Here is a tiny trained network, its code and every weight. The questions are about switching its units off for an input and a class, where a switched-off unit gives its printed mean instead of its output.

import numpy as np


def w(rows, s, z=0):
    codes = np.array(rows[::2]) - 128.0
    scale = np.full(codes.shape[1], s)
    scale[-1] = z or s
    return codes * scale


def f(y):
    return np.maximum(y, 0)


def log_softmax(a):
    a = a - a.max(-1, keepdims=True)
    return a - np.log(np.exp(a).sum(-1, keepdims=True))


def net(x, mask):
    res = np.array(x, float).reshape(1, 4) / 4 @ E
    y = f(res @ A[0][:, :-1].T + A[0][:, -1])
    res = res + np.where(mask, y, B[0][:, -1]) @ B[0][:, :-1]
    return log_softmax(res[-1] @ U[:, :-1].T + U[:, -1])


A, B = {}, {}
E = w([
[149,24,111,54,77,163,188,156,69,149],'x0',
[92,171,94,104,131,98,195,147,116,90],'x1',
[64,84,189,102,238,114,129,87,26,107],'x2',
[109,99,47,58,107,63,91,1,99,109],'x3',
],0.01)
A[0] = w([
[113,123,166,226,157,244,138,169,76,119,221],'n1',
[212,167,133,167,49,137,113,146,186,199,62],'n2',
[177,34,133,45,24,170,187,174,75,132,75],'n3',
[171,185,79,102,38,104,144,120,213,155,185],'n4',
[171,131,20,61,142,50,87,3,114,164,42],'n5',
[147,27,185,199,80,143,2,109,146,193,82],'n6',
[66,235,188,197,140,76,89,75,139,29,210],'n7',
[136,201,149,186,98,83,52,123,193,62,4],'n8',
[142,137,110,50,69,66,64,45,150,120,31],'n9',
[216,144,77,141,82,104,137,93,180,184,11],'n10',
],0.0077,0.0032)
B[0] = w([
[160,112,160,25,158,170,177,196,155,144,214],'n1',
[136,75,123,17,167,121,150,116,229,215,215],'n2',
[141,155,29,166,131,245,86,121,9,198,245],'n3',
[51,18,93,105,242,104,171,99,148,143,237],'n4',
[180,97,184,79,127,179,202,233,175,170,242],'n5',
[37,63,75,221,40,63,197,172,76,37,201],'n6',
[100,115,40,59,81,183,138,122,58,174,231],'n7',
[93,206,54,161,101,254,94,153,17,171,192],'n8',
[188,132,166,110,114,197,184,251,183,209,203],'n9',
[89,82,94,89,213,167,141,102,98,155,190],'n10',
],0.0074,0.011)
U = w([
[159,187,46,135,48,235,82,117,57,177,84],'0',
[202,174,200,97,87,189,169,228,200,166,103],'1',
[47,88,77,126,56,123,205,172,93,88,254],'2',
[69,56,158,45,226,129,117,72,105,136,154],'3',
[159,121,103,64,100,120,87,149,142,114,160],'4',
[185,91,200,193,99,2,46,7,163,69,2],'5',
[191,158,212,191,56,67,66,78,185,46,2],'6',
],0.0073,0.0047)

Each question gives the input, the list of numbers given to net, and the class t.
The units are the neurons (one row each of A and B). Each row of codes is followed by its name. A weight is (code - 128) times the scale printed after its matrix; where a second scale follows, it is the last column's (A, B and U).
mask holds one flag per neuron, in row order. A switched-off neuron (its flag False) gives its mean, the last column of its row in B, instead of its output. The means were averaged over made-up inputs and are rounded, as every weight is.
A unit's drop is (log p(t) with every unit on - log p(t) with that unit switched off) / (log p(t) with every unit on - log p(t) with every unit switched off).
The circuit of an input: a set's keep is (log p(t) with only the set's units on - log p(t) with every unit switched off) / (log p(t) with every unit on - log p(t) with every unit switched off). Starting from all 10 units, units are removed one at a time, each time the one whose removal leaves the highest keep (on an exact tie, the one counted first), for as long as the keep stays at least 0.8.
units of the circuit, in order: the units of the circuit, biggest drop first
unit that matters most: the unit with the biggest drop
top k neurons: the k neurons with the biggest drops, biggest first
drop of u: that unit's drop, to one decimal
input [4,-4,1,4], class 0: top 4 neurons => n3; n4; n1; n2
input [-5,-7,-8,-2], class 3: top 3 neurons => n2; n4; n10
input [-7,5,-8,7], class 3: units of the circuit, in order => n4
input [3,6,-7,8], class 1: top 2 neurons => n9; n5
input [-2,-7,-8,-3], class 3: units of the circuit, in order => n4; n10
input [-5,4,-8,7], class 3: top 2 neurons => n4; n10
input [-2,-5,3,-1], class 2: units of the circuit, in order => n6; n2
input [4,-5,-2,5], class 1: top 4 neurons => n5; n9; n7; n8
input [0,-2,7,7], class 1: top 3 neurons => n5; n9; n4
input [-6,3,-7,2], class 3: top 3 neurons => n4; n3; n2
input [-8,-1,8,8], class 0: units of the circuit, in order => n7; n4
input [8,-2,8,-3], class 0: top 3 neurons => n3; n4; n2
input [4,-5,4,0], class 2: top 2 neurons => n6; n8
input [2,3,6,7], class 1: top 3 neurons => n5; n9; n4
input [-5,5,1,-5], class 0: unit that matters most => n7
input [8,2,-3,-6], class 0: top 2 neurons => n3; n5
input [-6,-8,-5,1], class 2: top 3 neurons => n6; n3; n4
input [-6,-3,4,2], class 0: drop of n7 => 0.2
input [2,8,8,7], class 2: drop of n4 => 0.5
input [-2,2,-6,3], class 3: drop of n4 => 0.7
input [-7,2,-6,-2], class 0: unit that matters most => n8
